Below is a small trained network, with its code and all its weights. Each question gives an input and a class and asks what happens when units are switched off, that is, made to give their printed mean instead of their output.

import numpy as np


def w(rows, s, z=0):
    codes = np.array(rows[::2]) - 128.0
    scale = np.full(codes.shape[1], s)
    scale[-1] = z or s
    return codes * scale


def f(y):
    return y / 2 * (1 + np.tanh(0.7978845608 * (y + 0.044715 * y**3)))


def log_softmax(a):
    a = a - a.max(-1, keepdims=True)
    return a - np.log(np.exp(a).sum(-1, keepdims=True))


def net(x, mask):
    res = np.array(x, float).reshape(1, 7) / 4 @ E
    y = f(res @ A[0][:, :-1].T + A[0][:, -1])
    res = res + np.where(mask, y, B[0][:, -1]) @ B[0][:, :-1]
    return log_softmax(res[-1] @ U[:, :-1].T + U[:, -1])


A, B = {}, {}
E = w([
[161,198,110,88,112,138],'x0',
[173,1,208,152,104,134],'x1',
[137,120,184,22,168,24],'x2',
[187,78,57,178,75,100],'x3',
[17,127,144,204,79,29],'x4',
[196,80,93,136,213,52],'x5',
[243,238,211,181,102,75],'x6',
],0.0095)
A[0] = w([
[191,136,94,153,99,124,180],'n0',
[174,136,211,100,103,137,106],'n1',
[130,177,153,76,64,72,208],'n2',
[77,59,129,135,61,128,178],'n3',
[93,183,77,187,206,100,253],'n4',
[172,132,74,95,181,189,199],'n5',
[160,95,246,115,162,109,136],'n6',
[143,53,116,102,105,62,120],'n7',
],0.011,0.0057)
B[0] = w([
[183,169,113,167,84,132,183],'n0',
[186,174,221,163,166,173,180],'n1',
[91,255,164,142,184,104,210],'n2',
[48,102,93,184,140,144,220],'n3',
[133,105,153,68,9,60,247],'n4',
[210,125,88,46,108,181,221],'n5',
[148,116,170,176,229,157,213],'n6',
[154,44,74,173,229,72,203],'n7',
],0.0092,0.012)
U = w([
[5,109,109,181,71,194,171],'0',
[67,193,174,75,144,38,51],'1',
[159,128,109,83,67,114,102],'2',
[146,139,47,32,136,218,118],'3',
[158,144,210,149,185,157,28],'4',
[142,207,134,156,102,137,248],'5',
[175,151,111,157,77,112,104],'6',
[129,76,72,161,184,54,203],'7',
],0.012,0.0015)

Each question gives the input, the list of numbers given to net, and the class t.
The units are the neurons (one row each of A and B). Each row of codes is followed by its name. A weight is (code - 128) times the scale printed after its matrix; where a second scale follows, it is the last column's (A, B and U).
mask holds one flag per neuron, in row order. A switched-off neuron (its flag False) gives its mean, the last column of its row in B, instead of its output. The means were averaged over made-up inputs and are rounded, as every weight is.
A unit's drop is (log p(t) with every unit on - log p(t) with that unit switched off) / (log p(t) with every unit on - log p(t) with every unit switched off).
The circuit of an input: a set's keep is (log p(t) with only the set's units on - log p(t) with every unit switched off) / (log p(t) with every unit on - log p(t) with every unit switched off). Starting from all 8 units, units are removed one at a time, each time the one whose removal leaves the highest keep (on an exact tie, the one counted first), for as long as the keep stays at least 0.8.
units of the circuit, in order: the units of the circuit, biggest drop first
unit that matters most: the unit with the biggest drop
k most important neurons: the k neurons with the biggest drops, biggest first
drop of u: that unit's drop, to one decimal
input [7,-7,8,8,4,6,-3], class 1: 2 most important neurons -> (n2, n4)
input [4,-6,-1,1,4,-4,6], class 1: units of the circuit, in order -> (n2, n4)
input [-2,3,-8,-5,5,5,3], class 0: units of the circuit, in order -> (n7, n5, n1)
input [-1,6,4,5,0,7,6], class 4: unit that matters most -> n1
input [8,5,-3,5,1,0,-4], class 0: 3 most important neurons -> (n3, n6, n5)
input [-6,4,0,0,4,-4,3], class 0: 3 most important neurons -> (n3, n5, n7)
input [5,8,5,-1,-5,1,-5], class 4: 2 most important neurons -> (n6, n1)
input [0,-5,4,3,-1,5,3], class 1: 2 most important neurons -> (n2, n4)
input [1,5,0,4,1,-2,4], class 4: 3 most important neurons -> (n4, n1, n6)
input [-5,3,-8,1,3,6,-3], class 0: 2 most important neurons -> (n3, n6)
input [-3,-5,0,-2,3,7,1], class 1: 2 most important neurons -> (n5, n4)
input [5,6,8,0,0,-8,-7], class 0: 2 most important neurons -> (n3, n5)
input [2,5,-8,3,-6,4,0], class 3: 2 most important neurons -> (n5, n4)
input [-2,1,-4,-6,2,-6,8], class 4: units of the circuit, in order -> (n1)
input [-4,-4,1,7,-7,8,-4], class 3: drop of n5 -> 1.8
input [4,7,1,1,2,-7,5], class 4: drop of n4 -> 0.0
input [-6,2,8,-6,1,0,2], class 4: drop of n6 -> 0.1
